Below is a small trained network, with its code and all its weights. Each question gives an input and a class and asks what happens when units are switched off, that is, made to give their printed mean instead of their output.

import numpy as np


def w(rows, s, z=0):
    codes = np.array(rows[::2]) - 128.0
    scale = np.full(codes.shape[1], s)
    scale[-1] = z or s
    return codes * scale


def norm(h):
    return h / np.sqrt((h * h).mean(-1, keepdims=True) + 1e-5)


def f(y):
    return np.maximum(y, 0)


def log_softmax(a):
    a = a - a.max(-1, keepdims=True)
    return a - np.log(np.exp(a).sum(-1, keepdims=True))


def net(x, mask):
    res = np.array(x, float).reshape(1, 3) / 4 @ E
    u = 0
    for l in range(2):
        y = f(norm(res) @ A[l][:, :-1].T + A[l][:, -1])
        res = res + np.where(mask[u : u + 3], y, B[l][:, -1]) @ B[l][:, :-1]
        u += 3
    return log_softmax(norm(res)[-1] @ U[:, :-1].T + U[:, -1])


A, B = {}, {}
E = w([
[174,193,117,70,102,167,192,139,99,166],'x0',
[228,123,148,178,182,110,129,100,197,131],'x1',
[164,198,188,94,139,244,160,162,19,128],'x2',
],0.011)
A[0] = w([
[155,55,119,254,178,91,45,160,161,80,223],'L0N0',
[209,155,213,184,172,109,90,38,23,57,5],'L0N1',
[12,116,160,67,89,142,143,178,15,75,218],'L0N2',
],0.0069,0.0016)
B[0] = w([
[101,102,50,102,97,155,97,245,72,97,254],'L0N0',
[197,56,148,164,160,118,149,122,115,42,202],'L0N1',
[139,152,84,116,55,119,148,130,224,149,254],'L0N2',
],0.011,0.0084)
A[1] = w([
[27,65,3,122,88,42,62,93,157,138,254],'L1N0',
[249,110,219,83,104,137,152,96,104,102,156],'L1N1',
[235,124,194,162,254,100,174,110,103,186,68],'L1N2',
],0.0056,0.003)
B[1] = w([
[30,220,122,84,164,89,61,130,214,146,244],'L1N0',
[64,129,143,157,144,105,91,49,175,144,181],'L1N1',
[81,149,150,129,247,24,127,95,43,146,163],'L1N2',
],0.014,0.011)
U = w([
[158,165,196,178,98,215,160,68,186,92,103],'0',
[55,166,79,97,111,85,42,192,174,139,190],'1',
[152,42,143,145,74,148,116,159,126,83,46],'2',
[218,59,123,154,177,139,100,220,7,60,100],'3',
[153,169,195,147,214,87,148,33,51,160,180],'4',
[171,61,158,133,97,137,128,139,99,192,3],'5',
[140,185,89,81,9,170,182,140,125,203,143],'6',
],0.013,0.006)

Each question gives the input, the list of numbers given to net, and the class t.
The units are the neurons (one row each of A and B). Each row of codes is followed by its name. A weight is (code - 128) times the scale printed after its matrix; where a second scale follows, it is the last column's (A, B and U).
mask holds one flag per neuron, layer by layer. A switched-off neuron (its flag False) gives its mean, the last column of its row in B, instead of its output. The means were averaged over made-up inputs and are rounded, as every weight is.
A unit's drop is (log p(t) with every unit on - log p(t) with that unit switched off) / (log p(t) with every unit on - log p(t) with every unit switched off).
The circuit of an input: a set's keep is (log p(t) with only the set's units on - log p(t) with every unit switched off) / (log p(t) with every unit on - log p(t) with every unit switched off). Starting from all 6 units, units are removed one at a time, each time the one whose removal leaves the highest keep (on an exact tie, the one counted first), for as long as the keep stays at least 0.8.
circuit, biggest first: the units of the circuit, biggest drop first
k most important neurons: the k neurons with the biggest drops, biggest first
top k neurons in layer l: the k neurons of layer l with the biggest drops, biggest first
drop of u: that unit's drop, to one decimal
input [-1,7,3], class 3: circuit, biggest first	(L1N0)
input [-2,-4,7], class 6: circuit, biggest first	(L0N2, L1N0)
input [6,2,7], class 4: circuit, biggest first	(L0N0, L1N2)
input [-1,2,0], class 3: circuit, biggest first	(L0N2, L0N1, L1N0)
input [-2,-4,6], class 6: circuit, biggest first	(L1N0, L0N2)
input [-4,1,7], class 4: top 2 neurons in layer 1	(L1N2, L1N1)
input [-4,5,8], class 4: circuit, biggest first	(L0N0, L1N2)
input [7,2,0], class 4: circuit, biggest first	(L0N0, L0N2)
input [-5,-3,8], class 0: top 2 neurons in layer 0	(L0N0, L0N1)
input [-3,-2,6], class 0: 3 most important neurons	(L0N0, L1N0, L0N1)
input [-5,-4,7], class 6: 2 most important neurons	(L0N2, L1N0)
input [-2,8,3], class 3: 2 most important neurons	(L0N0, L1N0)
input [8,1,-3], class 4: 4 most important neurons	(L0N0, L0N2, L1N0, L1N1)
input [-8,-2,7], class 0: top neuron in layer 1	(L1N0)
input [7,-2,-1], class 6: 2 most important neurons	(L1N0, L0N0)
input [0,4,6], class 4: drop of L0N0	0.1
input [5,-1,1], class 6: drop of L1N0	0.3
input [-6,1,3], class 3: drop of L0N1	0.3
input [3,-7,3], class 6: drop of L0N0	0.1
input [3,-1,3], class 6: circuit, biggest first	(L1N0)
